Below is a small trained network, with its code and all its weights. Each question gives an input and a class and asks what happens when units are switched off, that is, made to give their printed mean instead of their output.

import numpy as np


def w(rows, s, z=0):
    codes = np.array(rows[::2]) - 128.0
    scale = np.full(codes.shape[1], s)
    scale[-1] = z or s
    return codes * scale


def f(y):
    return np.maximum(y, 0)


def log_softmax(a):
    a = a - a.max(-1, keepdims=True)
    return a - np.log(np.exp(a).sum(-1, keepdims=True))


def net(x, mask):
    res = np.array(x, float).reshape(1, 6) / 4 @ E
    y = f(res @ A[0][:, :-1].T + A[0][:, -1])
    res = res + np.where(mask, y, B[0][:, -1]) @ B[0][:, :-1]
    return log_softmax(res[-1] @ U[:, :-1].T + U[:, -1])


A, B = {}, {}
E = w([
[101,117,172,184,90,161],'x0',
[25,116,92,61,196,159],'x1',
[86,15,117,128,102,149],'x2',
[143,123,57,203,160,212],'x3',
[25,165,187,151,121,106],'x4',
[173,173,115,7,78,180],'x5',
],0.011)
A[0] = w([
[166,216,155,106,204,97,116],'N0',
[61,138,232,135,113,112,184],'N1',
[251,113,115,97,26,178,206],'N2',
[58,72,183,112,99,166,196],'N3',
[93,21,94,94,159,180,59],'N4',
[152,144,115,91,31,199,243],'N5',
[122,40,142,66,233,131,135],'N6',
[32,187,165,130,77,82,159],'N7',
[113,25,119,142,146,108,118],'N8',
[81,48,30,164,130,248,179],'N9',
[193,98,202,229,136,98,191],'N10',
[96,211,27,138,121,179,227],'N11',
[114,71,55,127,194,154,189],'N12',
[102,233,116,84,155,98,164],'N13',
[71,97,114,115,128,117,214],'N14',
[99,19,80,111,113,59,249],'N15',
[128,170,127,98,190,111,141],'N16',
[128,103,123,72,144,117,79],'N17',
[121,173,195,69,54,102,252],'N18',
[115,206,82,102,175,168,202],'N19',
[179,81,143,202,189,145,238],'N20',
[139,154,73,198,172,32,179],'N21',
[156,186,94,136,207,72,113],'N22',
[202,110,213,195,113,105,151],'N23',
[149,193,129,123,224,168,89],'N24',
],0.011,0.0025)
B[0] = w([
[127,189,106,74,65,134,210],'N0',
[152,119,253,166,89,135,217],'N1',
[156,95,84,49,198,62,254],'N2',
[81,49,141,149,95,162,196],'N3',
[42,41,99,114,67,136,197],'N4',
[216,24,138,44,245,143,212],'N5',
[107,115,116,85,54,168,191],'N6',
[202,104,214,150,69,163,217],'N7',
[66,143,52,95,12,108,182],'N8',
[66,42,64,174,161,155,245],'N9',
[149,185,97,202,136,16,240],'N10',
[149,171,77,212,190,225,205],'N11',
[71,116,88,170,120,119,201],'N12',
[168,190,170,96,91,203,212],'N13',
[137,122,128,105,79,161,177],'N14',
[66,81,127,64,70,59,194],'N15',
[119,219,135,85,81,145,180],'N16',
[110,147,144,112,123,120,161],'N17',
[222,80,183,97,130,158,218],'N18',
[173,176,110,125,146,254,201],'N19',
[42,139,74,218,146,75,212],'N20',
[132,199,109,137,56,78,219],'N21',
[183,218,86,127,106,117,201],'N22',
[99,139,139,118,148,59,224],'N23',
[155,161,98,141,112,178,190],'N24',
],0.0075,0.014)
U = w([
[124,238,98,101,105,203,36],'0',
[89,200,97,218,128,2,229],'1',
[78,123,75,210,207,223,169],'2',
[191,98,107,41,170,88,101],'3',
[17,99,75,127,86,139,6],'4',
[126,153,149,113,120,206,238],'5',
[118,142,153,88,97,81,178],'6',
[141,113,255,156,87,142,81],'7',
],0.0097,0.0026)

Each question gives the input, the list of numbers given to net, and the class t.
The units are the neurons (one row each of A and B). Each row of codes is followed by its name. A weight is (code - 128) times the scale printed after its matrix; where a second scale follows, it is the last column's (A, B and U).
mask holds one flag per neuron, in row order. A switched-off neuron (its flag False) gives its mean, the last column of its row in B, instead of its output. The means were averaged over made-up inputs and are rounded, as every weight is.
A unit's drop is (log p(t) with every unit on - log p(t) with that unit switched off) / (log p(t) with every unit on - log p(t) with every unit switched off).
The circuit of an input: a set's keep is (log p(t) with only the set's units on - log p(t) with every unit switched off) / (log p(t) with every unit on - log p(t) with every unit switched off). Starting from the 12 units with the biggest drops (on a tie, the unit counted first), units are removed one at a time, each time the one whose removal leaves the highest keep (on an exact tie, the one counted first), for as long as the keep stays at least 0.8.
circuit, biggest first: the units of the circuit, biggest drop first
top k neurons: the k neurons with the biggest drops, biggest first
drop of u: that unit's drop, to one decimal
input [-1,-7,8,7,-3,6], class 3: circuit, biggest first -> (N2)
input [6,-7,1,8,-1,3], class 1: top 3 neurons -> (N10 N20 N23)
input [-2,-8,-4,-3,6,6], class 3: circuit, biggest first -> (N2 N5)
input [-6,1,1,-8,2,-8], class 7: circuit, biggest first -> (N1 N7)
input [3,7,-3,3,-2,-8], class 4: circuit, biggest first -> (N8 N4)
input [-3,1,-7,-5,6,-1], class 7: top 3 neurons -> (N7 N1 N18)
input [-1,-2,-4,-7,3,7], class 3: top 3 neurons -> (N5 N2 N3)
input [-2,4,7,8,0,6], class 2: top 2 neurons -> (N11 N9)
input [-1,-1,0,-4,3,6], class 3: top 2 neurons -> (N5 N2)
input [4,0,-3,-1,4,-5], class 7: top 3 neurons -> (N7 N1 N2)
input [-1,-6,2,4,4,2], class 1: drop of N18 -> 0.2
input [7,-6,4,8,-5,-2], class 1: drop of N10 -> 0.2
input [6,-2,-6,-3,5,4], class 7: drop of N9 -> 0.0
input [-4,8,-3,-2,8,-6], class 7: circuit, biggest first -> (N7)
